[[ 65.7  53.7 -16.2  -3.4]
 [ -2.3 -79.4 -19.0 -29.0]
 [ 68.8  32.7 -40.9  -0.9]] Answer: -40.9

[[-55.4  56.8 -55.5 -43.4  43.5]
 [ 50.5 -53.7 -57.3 -53.0  58.3]
 [ 54.8 -56.5 -56.0 -50.8  55.7]] Answer: -56.0

[[17.0 43.9 48.1 35.2 28.3 18.3]
 [61.7 21.2  1.2 14.5 34.8 44.6]
 [59.8 19.7 -0.2 14.5 34.7 43.8]] Answer: -0.2

[[ -9.7 -16.4   8.9  17.3  71.9]
 [ 21.0 -12.7  25.3 -13.5 -68.9]
 [ -6.8 -16.8  -5.0   9.8  74.5]] Answer: -5.0

[[ 37.3   3.4   1.3 -37.1   0.1  33.4  67.9]
 [-33.4   5.6   0.2  52.1 -11.2 -29.6 -56.7]
 [ 32.2  29.9  11.0  38.4 -25.9  15.5  55.9]] Answer: 11.0

[[-22.1 -62.0  13.5  54.1  53.8  53.5  66.5]
 [-13.4  60.0  57.0 -76.6 -31.6 -66.5 -79.2]
 [-67.6 -46.1  73.4  42.7  39.2  46.3  24.2]] Answer: 73.4
---
[ 16.7 -23.7 -65.6 -27.2 -25.4 -29.7 -62.1] => -23.7

[[ -4.2  -7.9  10.9 -26.6  65.8 -47.1]
 [  3.4  54.6   5.3  -5.9 -38.3 -17.0]] => -7.9

[[ 64.6 -19.6 -45.9   0.9  -7.8]
 [-62.2  15.5 -45.9 -18.7  -7.0]
 [-50.0  13.7 -45.9  -8.5  -0.4]] => -19.6

[[-35.3  64.5  63.6 -60.8]
 [ 29.6 -34.6 -11.6  26.7]] => 64.5

[ 29.4 -38.2  18.3 -20.9 -65.6   6.7 -12.7] => -38.2

[[-15.3  14.7 -30.8 -40.5  59.1   0.7  12.5]
 [ -4.1   1.1  -2.6   2.3  -1.8   1.4  -0.6]
 [-25.7 -11.7 -29.5  -9.4 -32.8 -72.2   1.5]] => 14.7

[[ 21.1 -61.9 -56.7  16.2]
 [ -0.2 -61.9  -4.0  39.5]] => -61.9

[[ 21.9  -8.6  17.3  48.1  13.1]
 [ 59.8   0.9   3.1  21.7 -38.8]
 [ 37.5 -40.8  21.1   2.9   7.4]] => -8.6
---
[[-11.6 -13.4   0.6   0.6  36.6 -12.0]
 [ -3.9  39.3   3.7  -1.9  37.3 -15.5]
 [ 15.0 -69.4 -64.4   1.0  11.4 -13.0]] value -15.5

[[ 14.9 -25.9 -40.0  19.8  -4.2 -32.9  -9.9]
 [ -1.1  44.0  55.1  12.6  25.9  58.0 -18.4]] value -9.9

[[ 13.6  38.2 -46.1 -49.5  78.8]
 [ 52.2  45.3 -80.1 -11.8  66.0]] value 78.8

[[ -4.2 -63.2 -18.0  51.0 -17.2  28.6 -16.7]
 [  2.2 -55.3 -19.9  46.4  -8.1  35.3 -11.5]] value -16.7

[[-28.0  32.7 -14.4 -39.3 -55.8 -67.0]
 [-38.9  55.9  -3.5 -52.4 -65.9 -74.0]] value -67.0

[[-26.2  28.8 -31.3 -44.0 -35.2]
 [-47.0 -18.1  38.4  14.1 -58.3]
 [-77.8 -57.5  -0.9  -3.4 -63.6]] value -58.3
---
Input:
[[-21.6, 71.0, 5.9, -57.0, -65.9, -45.9, -45.9],
 [-9.1, 15.4, 65.3, 35.3, 74.2, 10.8, 52.1]]
Output: 5.9

Input: [-42.9, -3.8, 53.6, 75.0]
Output: 53.6

Input: [60.1, -21.7, 20.8, -10.8]
Output: 20.8

Input:
[[-30.5, -69.2, 28.3, -32.1, 78.1, 27.7, 9.3],
 [-44.1, -50.1, 22.7, 11.9, -23.3, -29.2, -32.5]]
Output: 28.3

Input: [-23.5, -17.4, 15.3, -60.7, -29.1, -54.6]
Output: 15.3

Input:
[[-18.8, -39.4, -33.4, 57.5, 40.1],
 [-32.3, -43.1, 26.0, -3.9, 33.1],
 [42.6, 4.1, 54.3, 60.4, 37.8]]
Output: -33.4

Input:
[[37.0, 57.1, 19.1, 25.9],
 [-4.0, -40.8, -6.8, 63.3]]
Output: 19.1

Input: [14.6, 18.1, 8.9, -70.5]
Output: 8.9
---
 17.398   15.278  -11.136   12.389 -> 12.389
 0.151   0.048  -0.034   0.018   0.135   0.117  -0.113 -> -0.113
 0.16  -0.07   0.05   0.11  -0.15 -> -0.15
-15.21  -11.50   10.05   15.75   -1.73   12.80   14.70 -> 14.70
  4.072  -15.778   10.959    7.887   12.257 -> 12.257
-0.18   0.01   0.01   0.15  -0.09   0.03 -> 0.03
-1.1   0.3   1.4   0.1 -> 0.1
